Below is a small trained network, with its code and all its weights. Each question gives an input and a target symbol and asks what happens when units are switched off, that is, made to give their printed mean instead of their output.

import numpy as np


def w(rows, s, z=0):
    codes = np.array(rows[::2]) - 128.0
    scale = np.full(codes.shape[1], s)
    scale[-1] = z or s
    return codes * scale


def norm(h):
    return h / np.sqrt((h * h).mean(-1, keepdims=True) + 1e-5)


def f(y):
    return y / 2 * (1 + np.tanh(0.7978845608 * (y + 0.044715 * y**3)))


def softmax(a):
    e = np.exp(a - a.max(-1, keepdims=True))
    return e / e.sum(-1, keepdims=True)


def log_softmax(a):
    a = a - a.max(-1, keepdims=True)
    return a - np.log(np.exp(a).sum(-1, keepdims=True))


def net(x, mask):
    ids = ['ΓΘΠΣΩαβδεζλμξτφψ'.index(c) for c in x.split()]
    T = len(ids)
    res = E[ids] + P[:T]
    u = 0
    for l in range(3):
        q, k, v = (norm(res) @ M[l].T for M in (Q, K, V))
        z = softmax(np.where(np.tri(T) > 0, q @ k.T / 2**0.5, -1e9)) @ v
        res = res + np.where(mask[u], z, O[l][:, -1]) @ O[l][:, :-1]
        u += 1
        y = f(norm(res) @ A[l][:, :-1].T + A[l][:, -1])
        res = res + np.where(mask[u : u + 8], y, B[l][:, -1]) @ B[l][:, :-1]
        u += 8
    return log_softmax(norm(res)[-1] @ U[:, :-1].T + U[:, -1])


Q, K, V, O, A, B = {}, {}, {}, {}, {}, {}
E = w([
[158,120,167],'Γ',
[97,152,99],'Θ',
[147,125,194],'Π',
[117,114,121],'Σ',
[111,56,167],'Ω',
[138,99,68],'α',
[145,81,132],'β',
[152,72,126],'δ',
[190,140,14],'ε',
[91,252,113],'ζ',
[48,191,165],'λ',
[135,176,107],'μ',
[123,135,112],'ξ',
[165,146,69],'τ',
[121,134,176],'φ',
[89,92,185],'ψ',
],0.02)
P = w([
[113,109,95],'0',
[81,137,3],'1',
[84,142,2],'2',
[91,148,50],'3',
[91,145,4],'4',
[150,152,90],'5',
[149,142,93],'6',
[160,147,106],'7',
],0.004)
Q[0] = w([
[82,192,31],'0.h1',
[8,181,188],'0.h1',
],0.017)
K[0] = w([
[57,144,21],'0.h1',
[8,149,136],'0.h1',
],0.018)
V[0] = w([
[59,34,137],'0.h1',
[255,102,13],'0.h1',
],0.0061)
O[0] = w([
[94,79,149,130],'0.h1',
[2,105,14,247],'0.h1',
],0.0062,0.0012)
A[0] = w([
[166,121,198,50],'0.n1',
[162,53,103,115],'0.n2',
[134,132,175,97],'0.n3',
[96,170,70,5],'0.n4',
[123,131,122,59],'0.n5',
[127,160,140,19],'0.n6',
[54,141,248,53],'0.n7',
[244,93,37,72],'0.n8',
],0.012,0.0019)
B[0] = w([
[147,152,223,210],'0.n1',
[49,88,87,193],'0.n2',
[128,141,176,153],'0.n3',
[202,151,168,253],'0.n4',
[133,133,136,117],'0.n5',
[95,126,113,114],'0.n6',
[98,73,137,237],'0.n7',
[43,119,4,240],'0.n8',
],0.018,0.0036)
Q[1] = w([
[225,86,139],'1.h1',
[86,64,254],'1.h1',
],0.021)
K[1] = w([
[218,69,132],'1.h1',
[120,118,252],'1.h1',
],0.028)
V[1] = w([
[143,196,122],'1.h1',
[154,139,4],'1.h1',
],0.015)
O[1] = w([
[179,165,147,106],'1.h1',
[114,154,247,253],'1.h1',
],0.015,0.004)
A[1] = w([
[115,190,127,91],'1.n1',
[60,202,138,4],'1.n2',
[254,132,60,185],'1.n3',
[173,112,114,136],'1.n4',
[131,176,30,130],'1.n5',
[133,117,143,89],'1.n6',
[124,228,102,79],'1.n7',
[201,63,149,66],'1.n8',
],0.019,0.0035)
B[1] = w([
[114,104,160,192],'1.n1',
[35,139,97,252],'1.n2',
[2,93,28,254],'1.n3',
[106,112,98,163],'1.n4',
[127,255,167,194],'1.n5',
[141,122,121,123],'1.n6',
[83,96,185,216],'1.n7',
[114,70,48,211],'1.n8',
],0.025,0.0055)
Q[2] = w([
[181,106,252],'2.h1',
[146,30,110],'2.h1',
],0.021)
K[2] = w([
[55,39,251],'2.h1',
[207,86,90],'2.h1',
],0.018)
V[2] = w([
[85,203,194],'2.h1',
[101,248,66],'2.h1',
],0.014)
O[2] = w([
[144,173,254,243],'2.h1',
[250,210,137,254],'2.h1',
],0.0096,0.0045)
A[2] = w([
[171,124,126,158],'2.n1',
[164,181,167,253],'2.n2',
[140,118,134,101],'2.n3',
[171,129,192,46],'2.n4',
[129,124,126,70],'2.n5',
[104,199,90,179],'2.n6',
[97,2,131,108],'2.n7',
[126,132,134,86],'2.n8',
],0.02,0.0051)
B[2] = w([
[180,120,123,115],'2.n1',
[216,32,126,252],'2.n2',
[137,154,130,112],'2.n3',
[163,228,166,173],'2.n4',
[113,148,142,111],'2.n5',
[183,114,56,234],'2.n6',
[207,89,251,254],'2.n7',
[108,117,140,120],'2.n8',
],0.023,0.007)
U = w([
[109,203,44,222],'Γ',
[127,248,150,152],'Θ',
[75,44,54,112],'Π',
[176,162,176,111],'Σ',
[131,66,129,46],'Ω',
[79,156,115,125],'α',
[129,129,191,117],'β',
[106,86,157,74],'δ',
[121,133,127,56],'ε',
[130,146,122,48],'ζ',
[228,135,81,154],'λ',
[125,132,126,48],'μ',
[129,151,143,86],'ξ',
[29,144,161,254],'τ',
[128,146,143,107],'φ',
[138,51,125,133],'ψ',
],0.016,0.0057)

Each question gives the input, a string of symbols that net reads in full, and the target symbol t.
The units are the heads (2 rows each of Q, K, V and O) and the neurons (one row each of A and B). Each row of codes is followed by its name. A weight is (code - 128) times the scale printed after its matrix; where a second scale follows, it is the last column's (O, A, B and U).
mask holds one flag per unit, layer by layer, with each layer's heads first. A switched-off unit (its flag False) gives its mean, the last column of its rows in O or B, instead of its output. The means were averaged over made-up inputs and are rounded, as every weight is.
A unit's drop is (log p(t) with every unit on - log p(t) with that unit switched off) / (log p(t) with every unit on - log p(t) with every unit switched off).
The circuit of an input: a set's keep is (log p(t) with only the set's units on - log p(t) with every unit switched off) / (log p(t) with every unit on - log p(t) with every unit switched off). Starting from the 12 units with the biggest drops (on a tie, the unit counted first), units are removed one at a time, each time the one whose removal leaves the highest keep (on an exact tie, the one counted first), for as long as the keep stays at least 0.8.
circuit, biggest first: the units of the circuit, biggest drop first
most important unit: the unit with the biggest drop
top k neurons: the k neurons with the biggest drops, biggest first
drop when u is switched off: that unit's drop, to one decimal
input β τ ψ ζ Γ, target Γ: most important unit => 0.n8
input ξ λ φ μ Ω Γ Ω, target Γ: circuit, biggest first => [1.h1, 1.n5, 0.n1]
input α ψ τ ζ Θ Σ ζ β, target τ: top 2 neurons => [0.n7, 2.n2]
input τ Ω ε α, target τ: circuit, biggest first => [1.h1, 2.n7]
input Π β ε ξ λ α, target λ: circuit, biggest first => [2.h1, 1.n3]
input τ λ λ Γ μ β, target Γ: top 2 neurons => [0.n8, 2.n7]
input τ α φ Γ, target Γ: circuit, biggest first => [1.h1, 1.n5]
input Θ β Π Θ α φ τ, target τ: top 2 neurons => [0.n8, 1.n7]
input τ ξ ε τ δ δ, target τ: top 4 neurons => [0.n4, 2.n7, 0.n2, 1.n2]
input Θ τ α, target τ: top 3 neurons => [2.n2, 0.n7, 1.n5]
input δ β Π λ β, target λ: top 3 neurons => [1.n7, 0.n7, 1.n3]
input Ω Π λ μ φ Γ Γ δ, target Γ: top 3 neurons => [0.n8, 2.n7, 0.n2]
input α Γ α, target Γ: top 3 neurons => [1.n2, 2.n7, 0.n8]
input β μ λ δ, target λ: top 2 neurons => [1.n3, 1.n5]
input Γ δ α, target Γ: most important unit => 1.h1
input δ λ β β λ, target λ: top 2 neurons => [0.n7, 1.n5]
input ε ε λ ε φ μ δ, target λ: top 4 neurons => [1.n7, 0.n8, 0.n7, 1.n5]
input Γ Γ τ ξ μ Π φ, target Π: top 3 neurons => [0.n8, 1.n3, 0.n1]
input φ ζ Θ Ω ζ Γ Γ δ, target Γ: top 2 neurons => [0.n8, 0.n1]
input δ Σ λ ε, target Θ: circuit, biggest first => [1.n5]
input φ Θ Σ τ, target τ: top 2 neurons => [0.n8, 1.n2]
input ξ φ τ δ, target τ: top 3 neurons => [2.n2, 1.n8, 0.n7]
input α μ ζ Θ ψ λ β, target λ: drop when 1.n1 is switched off => 0.5
input Ω λ ζ Θ Σ ε α, target λ: drop when 1.n8 is switched off => 0.7
input Θ Γ Γ ξ μ β Θ φ, target Π: drop when 0.n8 is switched off => 0.4
input α τ μ μ ξ Θ ε, target Θ: drop when 2.n5 is switched off => 0.0
